Below is a small trained network, with its code and all its weights. Each question gives an input and a class and asks what happens when units are switched off, that is, made to give their printed mean instead of their output.

import numpy as np


def w(rows, s, z=0):
    codes = np.array(rows[::2]) - 128.0
    scale = np.full(codes.shape[1], s)
    scale[-1] = z or s
    return codes * scale


def norm(h):
    return h / np.sqrt((h * h).mean(-1, keepdims=True) + 1e-5)


def f(y):
    return y / 2 * (1 + np.tanh(0.7978845608 * (y + 0.044715 * y**3)))


def log_softmax(a):
    a = a - a.max(-1, keepdims=True)
    return a - np.log(np.exp(a).sum(-1, keepdims=True))


def net(x, mask):
    res = np.array(x, float).reshape(1, 5) / 4 @ E
    u = 0
    for l in range(2):
        y = f(norm(res) @ A[l][:, :-1].T + A[l][:, -1])
        res = res + np.where(mask[u : u + 3], y, B[l][:, -1]) @ B[l][:, :-1]
        u += 3
    return log_softmax(norm(res)[-1] @ U[:, :-1].T + U[:, -1])


A, B = {}, {}
E = w([
[161,121,113,181,126,153,254,181,113,143,117,122],'x0',
[193,76,206,162,96,247,107,144,107,107,139,142],'x1',
[211,128,137,97,176,134,68,90,46,155,189,80],'x2',
[94,215,147,128,135,139,70,131,103,114,106,169],'x3',
[138,166,87,169,91,34,119,81,197,129,102,28],'x4',
],0.007)
A[0] = w([
[171,109,156,27,120,111,155,177,24,244,67,80,4],'L0N0',
[148,173,81,191,232,115,144,138,55,104,146,162,139],'L0N1',
[87,15,211,253,51,105,107,156,28,53,147,192,6],'L0N2',
],0.0049,0.0021)
B[0] = w([
[145,71,194,139,109,113,136,72,36,185,44,213,165],'L0N0',
[2,132,56,68,126,121,100,196,171,135,148,147,208],'L0N1',
[165,161,160,146,93,122,62,183,161,120,106,88,251],'L0N2',
],0.014,0.0018)
A[1] = w([
[60,65,186,221,125,112,147,160,202,99,16,203,3],'L1N0',
[135,165,200,61,127,196,52,46,28,105,179,89,75],'L1N1',
[120,102,75,148,91,116,65,43,255,111,98,71,113],'L1N2',
],0.0045,0.0042)
B[1] = w([
[125,148,230,66,64,160,247,152,122,2,71,178,180],'L1N0',
[84,82,12,129,143,125,207,24,138,67,233,83,212],'L1N1',
[49,124,122,33,116,140,86,118,128,115,138,109,252],'L1N2',
],0.0096,0.0034)
U = w([
[195,122,162,199,98,219,131,169,132,129,139,146,152],'0',
[64,119,119,78,164,146,127,199,86,192,134,229,107],'1',
[108,150,187,90,53,124,205,163,148,53,83,157,72],'2',
[145,87,83,78,161,162,130,42,63,125,226,95,43],'3',
[40,154,67,125,115,49,92,65,197,146,123,63,252],'4',
[253,84,148,221,127,138,157,77,86,166,136,100,40],'5',
],0.011,0.0029)

Each question gives the input, the list of numbers given to net, and the class t.
The units are the neurons (one row each of A and B). Each row of codes is followed by its name. A weight is (code - 128) times the scale printed after its matrix; where a second scale follows, it is the last column's (A, B and U).
mask holds one flag per neuron, layer by layer. A switched-off neuron (its flag False) gives its mean, the last column of its row in B, instead of its output. The means were averaged over made-up inputs and are rounded, as every weight is.
A unit's drop is (log p(t) with every unit on - log p(t) with that unit switched off) / (log p(t) with every unit on - log p(t) with every unit switched off).
The circuit of an input: a set's keep is (log p(t) with only the set's units on - log p(t) with every unit switched off) / (log p(t) with every unit on - log p(t) with every unit switched off). Starting from all 6 units, units are removed one at a time, each time the one whose removal leaves the highest keep (on an exact tie, the one counted first), for as long as the keep stays at least 0.8.
circuit, biggest first: the units of the circuit, biggest drop first
k most important neurons of layer l: the k neurons of layer l with the biggest drops, biggest first
drop of u: that unit's drop, to one decimal
input [5,2,6,-3,-4], class 1: circuit, biggest first	(L0N1)
input [-4,5,4,-2,8], class 3: circuit, biggest first	(L0N2; L1N1)
input [2,2,-2,-5,0], class 0: circuit, biggest first	(L0N1; L1N1; L0N2)
input [-1,7,3,-1,-1], class 5: circuit, biggest first	(L0N2; L1N2; L0N1; L1N1)
input [4,-1,2,-8,-3], class 5: 2 most important neurons of layer 1	(L1N2; L1N0)
input [7,0,8,-5,-5], class 1: circuit, biggest first	(L0N1; L0N0)
input [2,1,0,-6,-6], class 0: 2 most important neurons of layer 1	(L1N2; L1N1)
input [-8,2,-3,7,-4], class 4: 2 most important neurons of layer 0	(L0N0; L0N2)
input [2,4,-6,-2,8], class 2: 2 most important neurons of layer 1	(L1N0; L1N1)
input [-1,-4,6,0,-3], class 1: 2 most important neurons of layer 0	(L0N1; L0N0)
input [1,3,-6,7,8], class 2: drop of L0N0	0.0
input [-5,4,2,7,-2], class 3: drop of L1N1	0.8
